Each row is followed by its class number.
[ 0.16  1.77 -0.43 -0.85 -0.21  0.05  0.18  0.93 -0.74  0.15 -1.04  0.50
 -0.03 -1.26  0.17  1.82 -1.01 -0.32 -0.86  0.34 -0.17 -0.17 -0.37 -0.04
 -0.49 -0.03  0.54 -0.57 -1.32  0.66  0.02  0.51  0.62 -0.26  0.19  0.76
  0.23 -0.72  0.17 -0.21  0.62 -0.25  0.86  1.16 -0.04  1.11  1.19 -1.13
 -0.49  1.07  0.46  0.52  1.37  0.69 -1.07 -0.87  0.09 -1.29 -1.32 -0.20
 -0.91  1.96 -0.04] | 1
[-0.68 -0.13  0.46  1.62  1.10  0.52 -0.16  1.21  0.77 -0.50 -2.26  0.64
  0.46 -0.10  0.02  1.66 -1.13  0.03 -1.48 -0.51  0.52 -0.63 -0.68  0.79
  0.78 -0.55 -0.94  1.25 -0.52 -0.76 -0.75  0.38 -0.31  0.80 -3.69 -1.20
  1.03 -0.17  0.42  0.40  1.17 -1.01  0.52  1.21  0.13  0.92 -2.47 -0.37
 -1.64 -2.25 -1.18  0.76  1.27 -0.34 -2.50 -1.01  1.06 -0.28  1.14 -1.30
 -0.48  2.77  0.43] | 2
[-5.45 -1.66  2.96 -2.39 -1.09  0.37 -0.49 -1.20 -1.86  0.47 -3.46 -2.07
 -0.26  1.83 -1.53 -0.92  0.01  1.33  1.14  3.61 -0.37 -0.04 -0.18  0.28
 -1.18  0.10 -0.42 -1.68  1.94 -2.77  0.75 -1.80  1.48  0.28  1.42 -4.09
  0.70 -1.04  0.28  2.09  3.95 -2.88 -0.58  0.16  1.32 -0.47 -0.74  0.22
  1.39 -0.91 -0.22 -1.25 -1.16 -2.80 -1.53  4.09 -1.37  2.43 -1.65 -2.00
  1.94  5.57 -0.07] | 0
[-1.26 -0.29  0.45 -2.81  1.24  0.54 -1.18 -1.97  1.30  1.57 -1.94  1.40
  1.57 -3.51 -0.48  2.64 -2.05  1.65 -0.81  0.52 -1.49 -0.30 -2.28 -0.03
 -1.27  0.20  2.32  0.59  1.01  2.44 -0.42  1.59  0.73  0.50 -1.15  2.66
 -1.28 -2.05  0.42 -2.23  2.65 -0.89 -0.05 -0.35 -1.42  0.83 -0.72 -1.64
 -0.72  2.60 -0.34  3.63  3.79 -1.70 -2.22 -2.63  1.25 -0.14  0.93 -2.92
 -2.30  0.14  1.82] | 1
[-2.51  0.58  1.25  3.51  1.81  0.09 -0.02  2.51 -1.43 -0.34 -4.19  2.12
 -1.29 -0.47 -0.84  2.76 -3.54 -2.93 -0.48  0.31  1.56 -0.69 -2.38  0.64
  1.10 -1.36  0.74  1.35 -2.53 -2.10 -0.64  1.11 -1.01  0.13 -0.74 -2.77
  2.64  0.26 -0.27  0.66  0.51 -0.43  1.87 -0.04  0.48  0.11  1.65  0.45
 -2.64 -2.42  1.72 -0.40  0.56  1.61 -0.08  3.83 -1.32  0.34  1.21  0.86
 -0.15 -0.43  0.19] | 2
[ 0.97  0.99 -0.23 -1.28 -1.99  1.51 -0.63 -0.23  0.97  0.52  0.69  2.63
 -0.74 -0.77 -0.32 -0.45 -0.81  0.99 -0.44 -0.41 -1.10 -0.20  3.97 -0.18
 -0.43  0.32  0.15 -2.08 -0.27  0.79  0.16 -0.76  2.66 -0.16  0.51  1.81
  1.46  0.04  0.78 -0.61 -0.47 -1.79  0.77 -0.10 -1.41 -1.86 -1.76 -1.38
  1.75  2.42 -0.56 -0.10 -0.80  0.12  0.80  1.71 -0.90  0.12 -1.01 -0.92
 -0.03  1.83 -0.44] | 1
[-1.58  1.39 -1.55 -0.89 -2.15  0.20  0.58  2.06 -1.01  0.02  2.01  0.00
  0.80  1.83  2.24 -0.93  0.22  0.08  1.12  0.03  1.19  0.38  1.44  1.84
  1.27 -0.23 -2.58 -1.53  0.07 -3.00  0.39  0.00  0.38 -0.44 -0.50 -2.83
 -0.25 -0.15 -0.08  0.57 -1.34 -1.26 -0.70 -0.04  1.95 -0.33  2.24  2.40
  0.40 -2.58  0.56 -2.96 -1.67  1.70 -0.22  1.27 -1.68  0.15 -0.64  2.85
  0.60  0.29 -1.89] | 2
[-2.23  0.46 -0.25 -2.22 -1.52 -0.43  0.06  1.13 -1.27  0.28 -0.85 -0.57
 -0.39  0.73  0.42  2.34 -1.56  2.48  0.95  2.59  2.27 -0.05 -0.39  0.78
  0.62 -0.05  0.11 -2.39 -2.20 -1.87  1.08 -0.61  1.38  0.53  1.34 -0.91
  0.30 -0.03 -0.57  0.63  0.48 -0.53  0.03  2.04  0.50 -0.78  3.27  0.51
 -0.23  0.02  1.59 -1.22 -0.89  1.96 -0.46  1.71 -2.42  0.47 -2.32 -2.34
  0.77  2.88  0.49] | 2
[-0.86  1.04  0.09 -1.79 -0.54 -2.00  2.09  1.63  0.13 -0.20 -0.76 -1.57
  1.99  0.90  1.73  3.91 -1.42  2.66 -1.48 -1.06  2.13  0.60 -1.01  1.53
  0.86  0.27 -1.06  0.41 -1.15 -0.81 -0.43  0.47 -0.02  1.43  0.16 -1.24
 -0.67 -0.10 -1.84 -0.40  0.36  0.20 -0.40  2.86  0.69  1.13  2.93 -0.24
  0.41 -0.22  0.84  0.04  0.53  2.64 -2.75 -2.89 -0.50  0.38 -0.83 -5.57
  1.02  0.00  0.55] | 2
[ 1.12  1.94 -1.23 -1.38 -0.25 -0.77  0.51  1.45 -0.11 -1.01  0.23  2.92
 -0.41 -2.58  0.36  3.72 -1.38 -1.50  0.87  0.49  1.43 -0.91  1.43  0.60
 -0.06  0.29  0.06 -1.03 -4.10  0.09 -0.09  2.42  1.59 -0.39  0.04 -0.41
  0.47 -0.66 -0.17 -0.96 -1.29 -0.74 -0.29  1.20 -1.76 -0.75  2.57  0.00
  0.36  2.43  0.88  1.07  1.54  3.44 -0.09  0.06 -0.59 -0.62 -2.81 -0.45
 -0.62  0.64  0.47] | 0
[-1.76  1.13 -2.50 -3.70 -0.01  0.63  0.67  1.13  0.73 -0.87  2.17 -0.37
  2.63  0.87  2.56  1.20  0.88  1.14 -0.81  0.48  1.00  0.10 -0.24  0.00
 -0.03  0.74 -1.17  1.06 -0.31 -0.16  0.63 -0.20  0.35 -0.15 -0.13 -0.83
 -1.14 -2.06 -0.32 -0.92 -0.01 -0.64 -1.40 -1.07 -0.05  0.60  1.49  1.38
  0.31  0.81  0.00  0.83  1.16  0.60 -2.75 -0.50  0.46  0.59 -1.69 -1.50
 -0.13  1.08  1.58] | 2
[-2.80  1.12  0.07 -5.11 -0.40 -0.38 -1.57 -0.37  1.63 -0.33  0.23  1.07
  0.59 -1.12  0.83  2.85 -2.07  2.67  1.09  2.48  1.18  0.37  1.36  0.97
  1.18  0.06 -1.03 -2.11 -2.13 -0.81  0.10 -0.23  0.79  0.55  1.20  1.30
 -0.09  0.52  0.40  0.16  0.54 -0.68  0.42  0.84 -0.91 -0.49  2.22  1.64
  0.34  1.28  0.20  0.21  0.49  2.26 -1.48  1.44 -1.64  1.04 -2.13 -3.18
  0.42  0.92  0.81] | 2
[ 3.74  0.12  1.21 -0.47 -1.06  0.11 -0.29 -2.15  0.04  1.36 -0.93  0.64
 -0.97 -1.23 -1.56  1.66  0.19  0.04 -0.39 -0.83 -0.82  0.93  1.37  0.47
  0.34 -0.45  2.51 -2.34  0.05  0.81  0.02 -0.12  1.37  0.31  0.03  1.66
  0.64  1.99 -0.16  0.27  0.61  2.16  2.68  0.56  0.43  0.14  2.70 -2.25
 -1.35  1.79  0.45 -1.37 -0.22  0.39  2.54 -0.26 -0.56  0.14  1.57  2.02
 -0.61  1.15 -2.51] | 1
[-0.61 -0.08  1.98  1.39 -2.06  0.91 -1.16 -0.68 -2.02  1.91 -3.66  1.95
 -1.34 -1.32 -2.83 -0.61 -1.77 -2.01  0.82  0.99 -1.38  0.83  1.61  0.51
 -0.80 -0.50  0.91 -2.39  0.39 -0.21 -0.33  1.42  3.16  0.01  0.42 -1.67
  1.51  0.08  0.58  0.56  2.31 -2.61  1.43  1.26 -0.07 -0.39 -1.63 -2.74
 -0.06 -0.21  0.50 -1.48 -0.75 -1.04  0.95  1.87 -1.70  0.18  0.32 -0.15
  0.45  3.64 -0.83] | 1
[-1.73 -1.47  2.28  0.07  0.42  0.78 -1.06  0.18 -3.38  1.22 -5.31 -1.91
 -0.86  1.26 -1.98  1.44 -1.34 -1.28 -0.51 -0.26  0.39  0.25 -0.07 -1.05
 -1.17 -0.04  1.89 -1.24 -1.08 -0.86  1.84 -2.11  0.79  0.62  1.40 -1.12
  0.57 -0.74  0.41  0.06  2.40  0.19  0.96  0.16  0.90 -1.47  0.99 -1.83
  0.00 -0.89  1.70 -1.00  0.64 -1.16  2.40  0.29 -0.80  0.25  0.19  1.96
 -0.44  3.76 -0.31] | 0
[-5.09  0.57 -0.50 -2.45  0.73  0.88  0.18  2.09 -0.20  0.42 -1.16 -0.71
 -0.03 -1.18  1.81  1.94 -2.58 -0.39  2.38 -0.09  0.62 -0.01 -1.59 -0.14
  0.04  0.28 -0.30 -0.86 -2.95 -0.24  1.56  0.17 -0.36  0.39 -0.08  2.52
 -3.00 -0.93  0.08 -1.53 -0.27 -0.58 -0.86 -1.19  1.96 -0.40  0.54  2.97
 -0.84 -0.27  2.16  0.26  1.08  0.63  2.34  0.22 -1.92 -0.46  0.15 -0.26
 -1.50 -4.69  1.95] | 2
[-0.96 -0.02  0.96 -1.04 -0.80  0.42 -1.72 -2.04  2.49  1.42 -0.63  3.48
 -0.76 -3.89 -1.54  1.76 -3.27  2.29  2.65  3.64 -0.82 -0.40  0.23  2.18
  2.10  0.29 -0.17 -3.86  0.93 -1.24 -2.69  0.66  0.59  0.49 -0.86  1.51
  2.39  1.76  0.21  1.83  0.88 -0.90  2.52  1.37 -0.01 -0.42 -0.98  0.80
 -1.03 -0.57 -1.99 -1.00 -1.43  0.56  0.25  3.40 -1.27  1.38  0.35 -3.09
  1.07 -0.33 -1.37] | 1
[-1.96  0.50 -0.60 -1.12 -3.03  0.47  0.75 -0.72 -2.55  1.79 -0.21  0.86
  0.66  1.55  0.37 -2.06  0.49  1.66 -0.31  0.97 -1.05  0.09  0.86  0.24
 -0.72  0.90 -0.02 -2.07  2.44  0.15  2.53 -1.29  3.66 -0.21  2.74 -4.61
  1.46 -2.14  0.77 -1.90  1.20 -4.37 -1.74 -0.42 -0.82 -0.30  0.81 -3.09
  1.89  2.18  1.39 -1.16 -1.06 -0.34 -1.80  1.92 -1.09  1.03 -6.38 -2.46
  1.40  4.76  0.66] | 2
[ 1.46  0.69 -2.26  2.49 -0.74 -0.16  1.12  0.41 -2.00 -0.60  1.75  1.63
 -1.84 -0.45 -1.32 -0.28 -1.19 -1.45  0.63  0.40  0.44  0.28 -0.25 -0.53
 -0.27  0.03  0.27 -0.67 -1.82  0.45  1.20  0.83 -0.60 -1.03  1.81 -0.82
  1.25  0.15 -0.16  0.45 -2.78 -0.09 -0.13  0.33 -1.06 -0.53  2.89  0.07
 -2.63  2.23  1.32 -0.92 -0.95  2.85  1.88  2.01 -1.99 -0.97 -2.74  1.91
  0.60 -1.71  0.33] | 0
[-2.13 -0.84 -0.24 -1.65 -1.90  0.42 -0.67 -0.74 -1.29  1.73  1.16 -0.24
 -0.42  0.19 -0.19 -1.99  1.24  1.76  2.26  2.38 -0.58  0.69 -0.32  0.16
  0.49  0.26 -0.13 -4.34  1.95 -1.59  0.84 -1.82  1.22 -0.02  1.23  0.88
  0.08  0.76 -0.34  1.67 -0.28 -1.37  0.02  0.08  1.39 -1.05 -0.18  0.81
  0.03 -0.59  0.35 -2.27 -2.01 -0.06  2.66  2.49 -2.87  0.03 -0.76  0.00
 -0.34  1.87 -0.96] | 1
[ 0.26  1.54 -0.45 -0.05 -3.14  0.40  0.17  0.03 -1.68  1.02  0.61  1.96
  0.47 -1.24 -0.75 -1.32  0.22 -2.37  1.21  0.23 -1.06 -0.09  2.73  1.23
 -0.07 -0.41 -0.56 -3.27  0.63 -0.66 -0.43  1.80  1.44 -0.06 -0.87 -2.67
  0.68 -0.21 -0.16  0.83 -0.31 -2.86  0.75 -0.35  0.33 -0.32 -2.00 -1.01
  0.72 -0.21  0.10 -0.61 -0.39  0.04  0.70  0.68 -0.78 -0.17 -1.36 -1.49
 -0.25  1.23 -0.87] | 0
